<61>: [121 190 121 170 140 124]
<166>: [127 138 126 126 126 127]
<205>: [126 126 136  85 109 129]
all <166>: [127] : 0 5
all <61>: [140] : 4

<101>: [222 140 149 159 183 123  88  18  65 120]
<81>: [ 70  17  17  69  17 174  17  69 159 141]
<121>: [200  97 148 148 143 148 126 144  92 124]
<166>: [156  99  99  99 170 105 156 159 128  45]
<61>: [145 238 107 121 199  62  59 179 183 120]
<91>: [ 64 169 116 132  95  95 107 120 145 132]
<187>: [182 197 102  64 182 106 119 117 116 117]
<180>: [ 25  30 151 185  40 164 164  61 174 144]
<48>: [182 197 102  64 182 106 119 169 178 117]
all <81>: [17] : 1 2 4 6
all <81>: [141] : 9
all <91>: [64] : 0
all <187>: [182] : 0 4
all <91>: [95] : 4 5
all <166>: [99] : 1 2 3
all <121>: [144] : 7

<180>: [125 155  31 117 162 131  93 157 124  36 137 131 130 131 155 155]
<101>: [194 194 194  63 194 150 226 180  74  93  68 117  98 178 143  93]
<205>: [147 123 181 161 138  98 117 138 113 169 161 132 161 172 161  91]
<187>: [147 123 181 102 138  98 117 116 113 169 161 154 180  97 113 147]
all <101>: [93] : 9 15
all <180>: [131] : 5 11 13
all <180>: [155] : 1 14 15
all <205>: [161] : 3 10 12 14
all <101>: [194] : 0 1 2 4

<101>: [147  94  64 107 189 188 188  94 141 167  92 104 137 102  81 136 133 188
 108  81 235  92 204 114]
<180>: [120 104 182 112 168 176 182 111 130 182  97 102 129 104  94 129 119 118
 113  93 199 100 182 120]
<187>: [134 104  80 112 168 182 182 111 130 182 100 100 129 104  94 129 119 100
 113  93 199 100 182  77]
<205>: [134 104  80 112 187 176 182 112 130 153  97 102 111  94 122 115 161 113
  98 134 162 113 153 144]
<48>: [118 113 124  96 183 170 139 122 187 151 141 107 111  94 183 115 161 113
  98 102 122 113 144 106]
all <205>: [153] : 9 22
all <48>: [113] : 1 17 21
all <187>: [100] : 10 11 17 21
all <205>: [113] : 17 21
all <101>: [188] : 5 6 17
all <180>: [182] : 2 6 9 22

<48>: [ 83 107 164 126 199 105 126 146  95  83 185  88 101 106 126 117 106  99
 126  97 174]
<61>: [ 94 104  87 192  94 127 186 225 103  99 122 103 127 103 162 107 127  94
 225  94 190]
<187>: [ 85  89 186 192 128  87 186 172 186  99 122  86 186 124 162 107 104 103
 225  94 190]
all <61>: [94] : 0 4 17 19
all <187>: [186] : 2 6 8 12
all <48>: [126] : 3 6 14 18
all <61>: [186] : 6
all <187>: [172] : 7
all <48>: [97] : 19
all <61>: [127] : 5 12 16

<121>: [143 175 133 213 146 163]
<180>: [173 168 162 149 140 163]
<151>: [156 176 147 164 221 162]
<91>: [146 160 141 168 220 163]
<81>: [143 143 143 158 158 163]
<61>: [140 241 197 150 174 163]
<48>: [163 158 163 163 163 142]
<101>: [166 163 134 136 134 163]
<205>: [158 143 140 158 144 163]
<213>: [149 155 144 149 144 149]
all <48>: [142] : 5
all <213>: [149] : 0 3 5
all <101>: [134] : 2 4
all <81>: [143] : 0 1 2

<61>: [205  20 218  23]
<101>: [136 168 136 136]
<180>: [87 86 99 86]
<91>: [220  58 235  69]
<48>: [128 207  78 101]
<121>: [191 191 217 217]
all <180>: [87] : 0
all <121>: [217] : 2 3
all <101>: [136] : 0 2 3
all <180>: [86] : 1 3

<180>: [ 60 138 150 116 117 135 179 132 181]
<91>: [186 124 122 146 138 122 186 186  76]
<213>: [115 137 132 115 116 181 181 147 119]
<166>: [186 124 154 180 138 183  82 147 182]
all <91>: [122] : 2 5
all <166>: [182] : 8
all <213>: [181] : 5 6

<213>: [209  92 168 177 193 163 131 195 165 198 199 139  79 132 149 224 218 195
 149 179 174 189 160 138 127 179 177 174 133 120 134 196 161 201  98 133
  90 159 180 162 176 215 193 148 141 160 136 133 161 157 164  88 130 205]
<180>: [194  84 175 181 186 172 116 201 170 203 203 119  62 103 118  25 198  77
 142 152 181 194 157 108 125  87 180 145 126 118 134 202 142  88  54 138
  57 164  83 172 144  68  89 153 116 162 111 115 145 168  87 100 106 100]
<101>: [138 178 127 125 133 121 132 111 136 134 127 140 191 140 148 141 151 143
 193  92 127 121 102 139 130 193 128  75 134 124 143 129 107 144 188 107
 193 108 138 134  92 132 131 122 141 138 146 134 107 135 144 163 131 129]
<48>: [215 147 140 129 199 175 127 119 172 140 134 116 139 138 127  25 224  99
  99  78 133 139  85 121 110  87 149  85 129 122 143 153  86 173 124  94
 121  96  88 175  65  72 102 158 129 125 129 134  63 173  88 126 110 136]
all <101>: [134] : 9 28 39 47
all <48>: [99] : 17 18

<48>: [138  95 104 155  92 125  32  61 158]
<166>: [ 99  60  73 118  85  73  31 107 138]
<213>: [ 99 159 143 156 125 106 163  89 116]
<91>: [129 132 103  64 115 113 177  69 124]
<61>: [141 138  94  60 158 107 125 112 109]
<81>: [182 156 156 247  82 147 156 156 147]
<101>: [125 103 103 150  60  61  71 103  60]
<205>: [151 182 123 165 146 156 105  97 133]
<187>: [ 49 155  72 144  96 185  96 137  96]
<151>: [ 94 129 153 135  95 158  68  74 127]
<180>: [172  33 185 134 149  31 162 103 103]
all <187>: [96] : 4 6 8
all <48>: [138] : 0
all <101>: [60] : 4 8
all <81>: [156] : 1 2 6 7

<61>: [ 85 104 104 127  94  85 186 186  94 186 104  94 186 215  94 186]
<48>: [189 155 190 146 127 177 133 155  91 150  54 120 192 120 155 133]
<205>: [127 126 162 108 183 126 117  89 219  97 113 219 215 154  48 187]
<151>: [ 66 127  43 177 219 210  86  93 183  89 150 125  97 125 113  86]
<213>: [ 96 118 118 161 181 107 162 107 195 105 118 118 181 128 120 161]
<121>: [ 85  96  38 135  97 164  88 126 162  75  64 124  96 124  69  88]
all <61>: [94] : 4 8 11 14
all <213>: [161] : 3 15
all <61>: [186] : 6 7 9 12 15
all <205>: [219] : 8 11
all <213>: [118] : 1 2 10 11

<61>: [ 67 184 139 192 131 105 139 184 184 178 227  80 183 139 139 122]
<213>: [112 101 140 162 128 117 103 101 115 145 101 116 189  98 183 108]
<101>: [121 108 156 147 133 117  95 160 109 145 188 101 160 117 134 113]
all <213>: [101] : 1 7 10
all <61>: [184] : 1 7 8

<180>: [155 100 177 138 138  63 187]
<205>: [120 134 209 122 186 183 130]
<213>: [104  90  90 112 104 103 110]
<166>: [ 93 165  79 131 117 200  71]
<61>: [181 123 219 153 153 132 205]
<101>: [143 147 176 143 147 216  51]
<48>: [141 138 135 140 101 106 235]
<151>: [143 143 176 135 147 216 143]
<81>: [ 68 140 122 111 148 155 183]
<91>: [135 113 133 146 105 113 231]
all <61>: [181] : 0
all <101>: [143] : 0 3
all <91>: [113] : 1 5
all <101>: [147] : 1 4
all <151>: [143] : 0 1 6
all <213>: [104] : 0 4

